Below is a small trained network, with its code and all its weights. Each question gives an input and a class and asks what happens when units are switched off, that is, made to give their printed mean instead of their output.

import numpy as np


def w(rows, s, z=0):
    codes = np.array(rows[::2]) - 128.0
    scale = np.full(codes.shape[1], s)
    scale[-1] = z or s
    return codes * scale


def f(y):
    return y / 2 * (1 + np.tanh(0.7978845608 * (y + 0.044715 * y**3)))


def log_softmax(a):
    a = a - a.max(-1, keepdims=True)
    return a - np.log(np.exp(a).sum(-1, keepdims=True))


def net(x, mask):
    res = np.array(x, float).reshape(1, 4) / 4 @ E
    y = f(res @ A[0][:, :-1].T + A[0][:, -1])
    res = res + np.where(mask, y, B[0][:, -1]) @ B[0][:, :-1]
    return log_softmax(res[-1] @ U[:, :-1].T + U[:, -1])


A, B = {}, {}
E = w([
[46,215,177,76,169,165,91,115,57],'x0',
[132,124,151,146,142,118,128,111,126],'x1',
[151,123,54,121,182,173,247,54,83],'x2',
[187,184,127,158,66,199,90,31,177],'x3',
],0.014)
A[0] = w([
[61,42,123,118,172,33,168,157,67,60],'N1',
[164,117,34,136,203,118,212,62,121,166],'N2',
[121,128,44,121,201,152,174,52,38,157],'N3',
[220,94,62,175,129,29,178,137,218,104],'N4',
[38,255,220,73,165,224,116,116,54,2],'N5',
[146,97,59,136,197,172,190,82,105,165],'N6',
[198,62,41,128,153,111,219,71,116,128],'N7',
[214,157,172,186,53,237,117,65,185,125],'N8',
[184,155,103,200,45,221,114,50,199,131],'N9',
[171,161,103,146,69,183,83,30,94,99],'N10',
[120,125,152,170,56,31,5,182,191,179],'N11',
[176,71,160,126,29,34,72,159,162,139],'N12',
[134,24,80,111,178,30,172,178,34,145],'N13',
[241,21,107,184,50,107,193,167,224,54],'N14',
[76,29,127,131,152,47,173,193,100,144],'N15',
[131,154,233,117,58,22,71,184,225,177],'N16',
[174,158,65,133,184,131,231,78,115,184],'N17',
],0.01,0.004)
B[0] = w([
[103,83,73,184,90,80,218,192,238,227],'N1',
[131,197,127,183,94,173,39,68,35,233],'N2',
[82,221,105,111,154,225,66,83,87,231],'N3',
[189,195,198,42,195,70,221,74,128,225],'N4',
[241,179,217,18,250,5,194,50,157,246],'N5',
[92,186,112,174,89,176,63,114,157,217],'N6',
[72,218,204,125,125,231,75,35,43,235],'N7',
[169,47,21,192,51,113,184,222,196,222],'N8',
[129,32,50,180,56,100,197,228,208,224],'N9',
[207,25,122,195,63,97,202,211,165,194],'N10',
[67,162,108,186,70,236,15,61,60,247],'N11',
[66,215,158,31,151,190,76,36,105,212],'N12',
[153,111,49,167,34,62,198,216,169,253],'N13',
[244,230,208,3,254,47,236,81,129,244],'N14',
[97,50,63,239,71,109,197,250,235,233],'N15',
[53,203,122,156,85,207,47,65,54,244],'N16',
[70,176,124,192,116,194,64,92,62,226],'N17',
],0.0084,0.02)
U = w([
[30,155,121,169,52,222,13,61,47,252],'0',
[120,20,18,222,12,83,208,234,238,149],'1',
[190,180,222,3,225,32,197,58,148,37],'2',
],0.011,0.0036)

Each question gives the input, the list of numbers given to net, and the class t.
The units are the neurons (one row each of A and B). Each row of codes is followed by its name. A weight is (code - 128) times the scale printed after its matrix; where a second scale follows, it is the last column's (A, B and U).
mask holds one flag per neuron, in row order. A switched-off neuron (its flag False) gives its mean, the last column of its row in B, instead of its output. The means were averaged over made-up inputs and are rounded, as every weight is.
A unit's drop is (log p(t) with every unit on - log p(t) with that unit switched off) / (log p(t) with every unit on - log p(t) with every unit switched off).
The circuit of an input: a set's keep is (log p(t) with only the set's units on - log p(t) with every unit switched off) / (log p(t) with every unit on - log p(t) with every unit switched off). Starting from the 12 units with the biggest drops (on a tie, the unit counted first), units are removed one at a time, each time the one whose removal leaves the highest keep (on an exact tie, the one counted first), for as long as the keep stays at least 0.8.
circuit, biggest first: the units of the circuit, biggest drop first
k most important neurons: the k neurons with the biggest drops, biggest first
drop when u is switched off: that unit's drop, to one decimal
input [8,1,-7,-1], class 2: circuit, biggest first : (N5)
input [-5,0,-5,0], class 0: 3 most important neurons : (N11; N16; N5)
input [-2,-5,6,8], class 1: 3 most important neurons : (N9; N8; N10)
input [-6,-5,6,3], class 0: 2 most important neurons : (N5; N2)
input [-5,-4,8,-8], class 0: 3 most important neurons : (N7; N2; N3)
input [-4,-3,2,5], class 1: 2 most important neurons : (N9; N8)
input [-6,1,6,1], class 0: 2 most important neurons : (N5; N2)
input [-3,-5,2,3], class 1: 2 most important neurons : (N5; N9)
input [4,1,-2,3], class 2: 3 most important neurons : (N5; N15; N13)
input [3,-7,7,8], class 1: 3 most important neurons : (N9; N10; N8)
input [7,5,4,-7], class 1: 2 most important neurons : (N1; N14)
input [2,4,-6,8], class 1: 2 most important neurons : (N8; N9)
input [7,-5,-3,-8], class 1: drop when N14 is switched off : 0.0
input [5,4,-4,-1], class 2: drop when N17 is switched off : 0.1
input [-4,-6,0,-3], class 2: circuit, biggest first : (N14)
input [8,-5,2,5], class 2: drop when N5 is switched off : 1.3
